Below is a small trained network, with its code and all its weights. Each question gives an input and a class and asks what happens when units are switched off, that is, made to give their printed mean instead of their output.

import numpy as np


def w(rows, s, z=0):
    codes = np.array(rows[::2]) - 128.0
    scale = np.full(codes.shape[1], s)
    scale[-1] = z or s
    return codes * scale


def norm(h):
    return h / np.sqrt((h * h).mean(-1, keepdims=True) + 1e-5)


def f(y):
    return y / 2 * (1 + np.tanh(0.7978845608 * (y + 0.044715 * y**3)))


def log_softmax(a):
    a = a - a.max(-1, keepdims=True)
    return a - np.log(np.exp(a).sum(-1, keepdims=True))


def net(x, mask):
    res = np.array(x, float).reshape(1, 6) / 4 @ E
    u = 0
    for l in range(3):
        y = f(norm(res) @ A[l][:, :-1].T + A[l][:, -1])
        res = res + np.where(mask[u : u + 5], y, B[l][:, -1]) @ B[l][:, :-1]
        u += 5
    return log_softmax(norm(res)[-1] @ U[:, :-1].T + U[:, -1])


A, B = {}, {}
E = w([
[117,130,160,254,102,102,101,111],'x0',
[97,130,154,116,149,149,82,117],'x1',
[113,159,129,113,85,131,134,104],'x2',
[82,89,143,112,149,53,161,65],'x3',
[174,91,129,134,132,182,130,46],'x4',
[150,209,188,135,187,126,175,110],'x5',
],0.0071)
A[0] = w([
[61,119,192,114,164,182,61,120,69],'0.n0',
[190,105,119,132,130,162,128,62,58],'0.n1',
[181,116,83,158,95,110,231,147,14],'0.n2',
[191,46,141,153,231,108,119,184,28],'0.n3',
[106,198,148,88,1,135,142,69,3],'0.n4',
],0.0099,0.0029)
B[0] = w([
[150,138,137,110,127,110,76,108,201],'0.n0',
[121,96,135,149,171,104,132,203,255],'0.n1',
[113,145,186,83,151,126,3,88,200],'0.n2',
[64,193,77,141,135,177,124,108,179],'0.n3',
[77,159,75,160,191,167,108,138,219],'0.n4',
],0.02,0.0026)
A[1] = w([
[157,69,154,146,153,233,140,35,46],'1.n0',
[131,172,142,120,178,77,87,254,121],'1.n1',
[167,227,213,135,209,139,188,103,27],'1.n2',
[219,167,144,148,79,242,111,178,4],'1.n3',
[84,90,119,115,184,43,170,26,29],'1.n4',
],0.0074,0.003)
B[1] = w([
[80,175,160,125,189,29,143,245,128],'1.n0',
[97,152,189,111,103,90,183,134,254],'1.n1',
[112,21,26,122,63,134,47,149,204],'1.n2',
[96,94,207,126,106,188,187,52,180],'1.n3',
[120,154,216,134,82,235,163,126,212],'1.n4',
],0.012,0.0041)
A[2] = w([
[210,65,139,155,253,182,112,108,27],'2.n0',
[178,163,178,87,155,114,28,114,29],'2.n1',
[180,187,149,254,94,89,112,97,84],'2.n2',
[231,193,141,136,100,202,97,203,4],'2.n3',
[199,178,103,2,170,152,178,124,66],'2.n4',
],0.0098,0.0028)
B[2] = w([
[85,221,133,86,59,47,154,133,202],'2.n0',
[134,111,168,97,118,103,86,69,228],'2.n1',
[207,129,81,61,189,125,158,112,253],'2.n2',
[6,109,169,118,149,117,139,43,121],'2.n3',
[212,124,112,218,166,98,117,91,206],'2.n4',
],0.012,0.0031)
U = w([
[122,144,184,78,135,90,24,69,173],'0',
[52,222,47,167,190,189,125,138,102],'1',
[85,142,185,130,118,22,205,247,255],'2',
[112,106,212,139,71,234,207,84,49],'3',
[136,15,44,126,22,141,83,172,148],'4',
[248,115,88,149,178,106,162,91,14],'5',
],0.011,0.00094)

Each question gives the input, the list of numbers given to net, and the class t.
The units are the neurons (one row each of A and B). Each row of codes is followed by its name. A weight is (code - 128) times the scale printed after its matrix; where a second scale follows, it is the last column's (A, B and U).
mask holds one flag per neuron, layer by layer. A switched-off neuron (its flag False) gives its mean, the last column of its row in B, instead of its output. The means were averaged over made-up inputs and are rounded, as every weight is.
A unit's drop is (log p(t) with every unit on - log p(t) with that unit switched off) / (log p(t) with every unit on - log p(t) with every unit switched off).
The circuit of an input: a set's keep is (log p(t) with only the set's units on - log p(t) with every unit switched off) / (log p(t) with every unit on - log p(t) with every unit switched off). Starting from the 12 units with the biggest drops (on a tie, the unit counted first), units are removed one at a time, each time the one whose removal leaves the highest keep (on an exact tie, the one counted first), for as long as the keep stays at least 0.8.
units of the circuit, in order: the units of the circuit, biggest drop first
top k neurons: the k neurons with the biggest drops, biggest first
top k neurons in layer l: the k neurons of layer l with the biggest drops, biggest first
input [-7,6,-2,7,-1,0], class 3: top 2 neurons : [1.n4; 0.n2]
input [-7,0,4,2,-6,3], class 5: top neuron : [2.n4]
input [-7,-7,-7,-8,-4,6], class 3: top 2 neurons : [1.n3; 0.n4]
input [-8,7,1,-5,-2,-7], class 5: top 4 neurons : [2.n4; 1.n2; 0.n2; 1.n4]
input [-3,-7,-8,8,6,2], class 1: top 2 neurons : [0.n3; 0.n0]
input [-8,-5,-3,2,8,5], class 2: top 2 neurons : [0.n1; 2.n0]
input [7,6,-1,-3,-2,1], class 5: top 2 neurons : [2.n2; 0.n2]
input [4,-3,6,-5,-7,-7], class 2: top 3 neurons : [1.n2; 0.n3; 1.n1]
input [5,4,-5,-2,-1,-2], class 1: top 3 neurons : [0.n3; 0.n2; 2.n4]
input [-8,-5,-1,4,-7,-1], class 5: top 2 neurons in layer 2 : [2.n4; 2.n0]
input [3,-5,5,-6,-5,2], class 3: top 3 neurons : [0.n1; 1.n3; 0.n0]
input [5,2,5,-4,-3,-5], class 1: top 2 neurons in layer 2 : [2.n1; 2.n4]
input [-6,6,6,4,-6,8], class 4: units of the circuit, in order : [1.n2; 0.n2]
input [-8,-6,5,-5,6,6], class 5: units of the circuit, in order : [2.n4]
input [-5,4,-5,0,5,3], class 1: top 2 neurons in layer 2 : [2.n2; 2.n1]
input [8,4,0,3,6,-7], class 5: units of the circuit, in order : [2.n2; 1.n2; 0.n2]
input [6,1,-1,-2,-1,-3], class 5: units of the circuit, in order : [2.n2; 1.n2]
input [-1,7,7,3,8,-8], class 2: units of the circuit, in order : [0.n2; 1.n0]
input [0,-2,0,-4,-1,2], class 3: top 2 neurons in layer 0 : [0.n0; 0.n1]
input [4,8,-7,-3,-6,6], class 0: units of the circuit, in order : [0.n0]
